Below are the code and all the weights of a small trained network. Each question names an input and a class and asks about switching units off, where a switched-off unit gives its printed mean instead of its output.

import numpy as np


def w(rows, s, z=0):
    codes = np.array(rows[::2]) - 128.0
    scale = np.full(codes.shape[1], s)
    scale[-1] = z or s
    return codes * scale


def f(y):
    return y / 2 * (1 + np.tanh(0.7978845608 * (y + 0.044715 * y**3)))


def log_softmax(a):
    a = a - a.max(-1, keepdims=True)
    return a - np.log(np.exp(a).sum(-1, keepdims=True))


def net(x, mask):
    res = np.array(x, float).reshape(1, 3) / 4 @ E
    y = f(res @ A[0][:, :-1].T + A[0][:, -1])
    res = res + np.where(mask, y, B[0][:, -1]) @ B[0][:, :-1]
    return log_softmax(res[-1] @ U[:, :-1].T + U[:, -1])


A, B = {}, {}
E = w([
[156,137,6],'x0',
[229,192,182],'x1',
[80,209,90],'x2',
],0.011)
A[0] = w([
[180,176,148,86],'neuron 0',
[181,42,137,53],'neuron 1',
[74,139,110,78],'neuron 2',
[51,229,124,38],'neuron 3',
[144,129,84,123],'neuron 4',
[96,122,175,123],'neuron 5',
[148,169,153,82],'neuron 6',
[116,162,188,171],'neuron 7',
[153,92,64,114],'neuron 8',
[146,168,60,152],'neuron 9',
[168,190,147,118],'neuron 10',
[120,150,115,99],'neuron 11',
[51,162,185,114],'neuron 12',
[60,87,134,96],'neuron 13',
[121,120,162,254],'neuron 14',
[158,182,146,122],'neuron 15',
[168,161,143,76],'neuron 16',
[34,101,96,82],'neuron 17',
[112,253,124,113],'neuron 18',
],0.015,0.006)
B[0] = w([
[120,69,89,202],'neuron 0',
[129,73,227,193],'neuron 1',
[123,81,126,177],'neuron 2',
[110,82,238,226],'neuron 3',
[212,145,133,184],'neuron 4',
[254,129,128,178],'neuron 5',
[170,93,107,163],'neuron 6',
[194,160,111,209],'neuron 7',
[213,159,155,214],'neuron 8',
[215,183,126,254],'neuron 9',
[107,96,84,210],'neuron 10',
[150,119,145,138],'neuron 11',
[230,168,125,212],'neuron 12',
[155,83,95,203],'neuron 13',
[96,203,120,211],'neuron 14',
[111,104,99,193],'neuron 15',
[155,75,107,170],'neuron 16',
[88,83,63,251],'neuron 17',
[88,121,160,244],'neuron 18',
],0.03,0.0081)
U = w([
[171,96,94,96],'0',
[162,115,250,147],'1',
[208,196,143,95],'2',
[164,203,136,253],'3',
[91,215,119,95],'4',
[71,206,150,90],'5',
[91,194,163,88],'6',
],0.013,0.014)

Each question gives the input, the list of numbers given to net, and the class t.
The units are the neurons (one row each of A and B). Each row of codes is followed by its name. A weight is (code - 128) times the scale printed after its matrix; where a second scale follows, it is the last column's (A, B and U).
mask holds one flag per neuron, in row order. A switched-off neuron (its flag False) gives its mean, the last column of its row in B, instead of its output. The means were averaged over made-up inputs and are rounded, as every weight is.
A unit's drop is (log p(t) with every unit on - log p(t) with that unit switched off) / (log p(t) with every unit on - log p(t) with every unit switched off).
The circuit of an input: a set's keep is (log p(t) with only the set's units on - log p(t) with every unit switched off) / (log p(t) with every unit on - log p(t) with every unit switched off). Starting from the 12 units with the biggest drops (on a tie, the unit counted first), units are removed one at a time, each time the one whose removal leaves the highest keep (on an exact tie, the one counted first), for as long as the keep stays at least 0.8.
units of the circuit, in order: the units of the circuit, biggest drop first
unit that matters most: the unit with the biggest drop
k most important neurons: the k neurons with the biggest drops, biggest first
drop when u is switched off: that unit's drop, to one decimal
input [-7,6,1], class 2: 4 most important neurons => (neuron 7; neuron 12; neuron 17; neuron 14)
input [0,-1,-2], class 3: 2 most important neurons => (neuron 3; neuron 18)
input [8,-7,-5], class 2: units of the circuit, in order => (neuron 8)
input [7,-4,-5], class 2: 2 most important neurons => (neuron 8; neuron 3)
input [-2,6,5], class 0: 2 most important neurons => (neuron 10; neuron 0)
input [-6,5,8], class 1: 2 most important neurons => (neuron 3; neuron 18)
input [6,-7,-8], class 1: 2 most important neurons => (neuron 1; neuron 8)
input [1,5,-5], class 0: 3 most important neurons => (neuron 3; neuron 0; neuron 18)
input [-8,4,-7], class 2: 4 most important neurons => (neuron 7; neuron 3; neuron 14; neuron 5)
input [-6,-6,-2], class 0: 4 most important neurons => (neuron 17; neuron 13; neuron 9; neuron 8)
input [0,-3,-2], class 3: 2 most important neurons => (neuron 3; neuron 0)
input [-7,5,2], class 2: 2 most important neurons => (neuron 7; neuron 12)
input [-4,4,5], class 1: drop when neuron 3 is switched off => 3.8
input [6,-3,-7], class 1: unit that matters most => neuron 1
input [0,-6,8], class 1: drop when neuron 10 is switched off => 0.0
input [2,-2,2], class 3: drop when neuron 12 is switched off => 0.1
